| 100 | 128 | 198 |  35 | 143 | 115 | 145 | 184 |
| 199 | 142 | 162 | 211 |  51 | 163 | 135 | 112 |
:
| 199 | 142 | 162 | 211 |  51 | 163 | 135 | 112 |
| 100 | 128 | 198 |  35 | 143 | 115 | 145 | 184 |

| 126 |  79 | 147 | 113 | 119 | 141 |
| 104 | 125 | 123 |  71 | 189 | 145 |
| 100 | 120 | 144 | 121 |  50 | 183 |
|  74 | 109 | 192 |  95 |  95 | 110 |
|  55 | 104 |  93 | 187 | 141 | 117 |
| 134 | 107 | 115 | 194 | 114 |  74 |
|  94 | 124 | 142 | 120 | 136 | 126 |
| 120 | 144 | 171 | 158 |  65 | 144 |
| 197 | 163 | 153 | 113 |  45 | 107 |
| 147 |  69 |  63 | 143 | 111 | 154 |
| 138 | 107 |  97 |  95 | 136 |  92 |
| 138 | 105 |  53 | 165 | 175 | 196 |
:
| 138 | 105 |  53 | 165 | 175 | 196 |
| 138 | 107 |  97 |  95 | 136 |  92 |
| 147 |  69 |  63 | 143 | 111 | 154 |
| 197 | 163 | 153 | 113 |  45 | 107 |
| 120 | 144 | 171 | 158 |  65 | 144 |
|  94 | 124 | 142 | 120 | 136 | 126 |
| 134 | 107 | 115 | 194 | 114 |  74 |
|  55 | 104 |  93 | 187 | 141 | 117 |
|  74 | 109 | 192 |  95 |  95 | 110 |
| 100 | 120 | 144 | 121 |  50 | 183 |
| 104 | 125 | 123 |  71 | 189 | 145 |
| 126 |  79 | 147 | 113 | 119 | 141 |

| 176 | 193 | 146 | 162 | 105 | 102 | 140 |  91 | 207 |
| 124 | 140 |  97 |  78 |  46 | 163 | 131 |  98 | 141 |
:
| 124 | 140 |  97 |  78 |  46 | 163 | 131 |  98 | 141 |
| 176 | 193 | 146 | 162 | 105 | 102 | 140 |  91 | 207 |

| 127 | 153 | 180 | 148 |  93 | 136 |
|  98 | 111 |  74 | 141 | 166 |  84 |
| 159 | 179 | 116 | 123 | 217 | 130 |
| 189 |  62 | 131 | 134 | 111 | 159 |
| 101 |  99 | 140 | 122 |  94 | 135 |
:
| 101 |  99 | 140 | 122 |  94 | 135 |
| 189 |  62 | 131 | 134 | 111 | 159 |
| 159 | 179 | 116 | 123 | 217 | 130 |
|  98 | 111 |  74 | 141 | 166 |  84 |
| 127 | 153 | 180 | 148 |  93 | 136 |

|  84 | 104 | 120 | 132 |
| 166 |  75 | 201 | 194 |
|  25 |  42 | 138 | 212 |
| 141 | 139 | 118 | 120 |
|  97 | 101 |  82 | 152 |
|  48 | 148 |  59 | 210 |
| 118 | 132 | 220 | 132 |
| 120 | 138 | 146 | 121 |
| 181 |  78 |  97 | 187 |
| 126 | 122 | 175 | 133 |
:
| 126 | 122 | 175 | 133 |
| 181 |  78 |  97 | 187 |
| 120 | 138 | 146 | 121 |
| 118 | 132 | 220 | 132 |
|  48 | 148 |  59 | 210 |
|  97 | 101 |  82 | 152 |
| 141 | 139 | 118 | 120 |
|  25 |  42 | 138 | 212 |
| 166 |  75 | 201 | 194 |
|  84 | 104 | 120 | 132 |

| 100 |  72 | 151 | 144 | 204 |
| 165 | 107 | 122 | 149 | 158 |
| 136 | 112 | 138 | 135 | 147 |
| 199 |  95 |  58 | 172 | 204 |
| 146 | 101 |  32 | 155 | 211 |
| 155 | 112 |  82 | 149 | 170 |
| 122 | 109 | 136 | 132 | 154 |
| 106 |  96 | 135 | 134 | 177 |
| 119 | 113 | 128 | 131 | 152 |
:
| 119 | 113 | 128 | 131 | 152 |
| 106 |  96 | 135 | 134 | 177 |
| 122 | 109 | 136 | 132 | 154 |
| 155 | 112 |  82 | 149 | 170 |
| 146 | 101 |  32 | 155 | 211 |
| 199 |  95 |  58 | 172 | 204 |
| 136 | 112 | 138 | 135 | 147 |
| 165 | 107 | 122 | 149 | 158 |
| 100 |  72 | 151 | 144 | 204 |

| 149 | 227 |
| 142 | 196 |
| 133 | 152 |
| 133 | 150 |
| 140 | 186 |
| 133 | 150 |
:
| 133 | 150 |
| 140 | 186 |
| 133 | 150 |
| 133 | 152 |
| 142 | 196 |
| 149 | 227 |

| 107 |  49 | 115 |
|  69 |  47 | 124 |
| 134 |  65 | 128 |
| 122 |  76 | 116 |
| 128 | 111 | 115 |
:
| 128 | 111 | 115 |
| 122 |  76 | 116 |
| 134 |  65 | 128 |
|  69 |  47 | 124 |
| 107 |  49 | 115 |
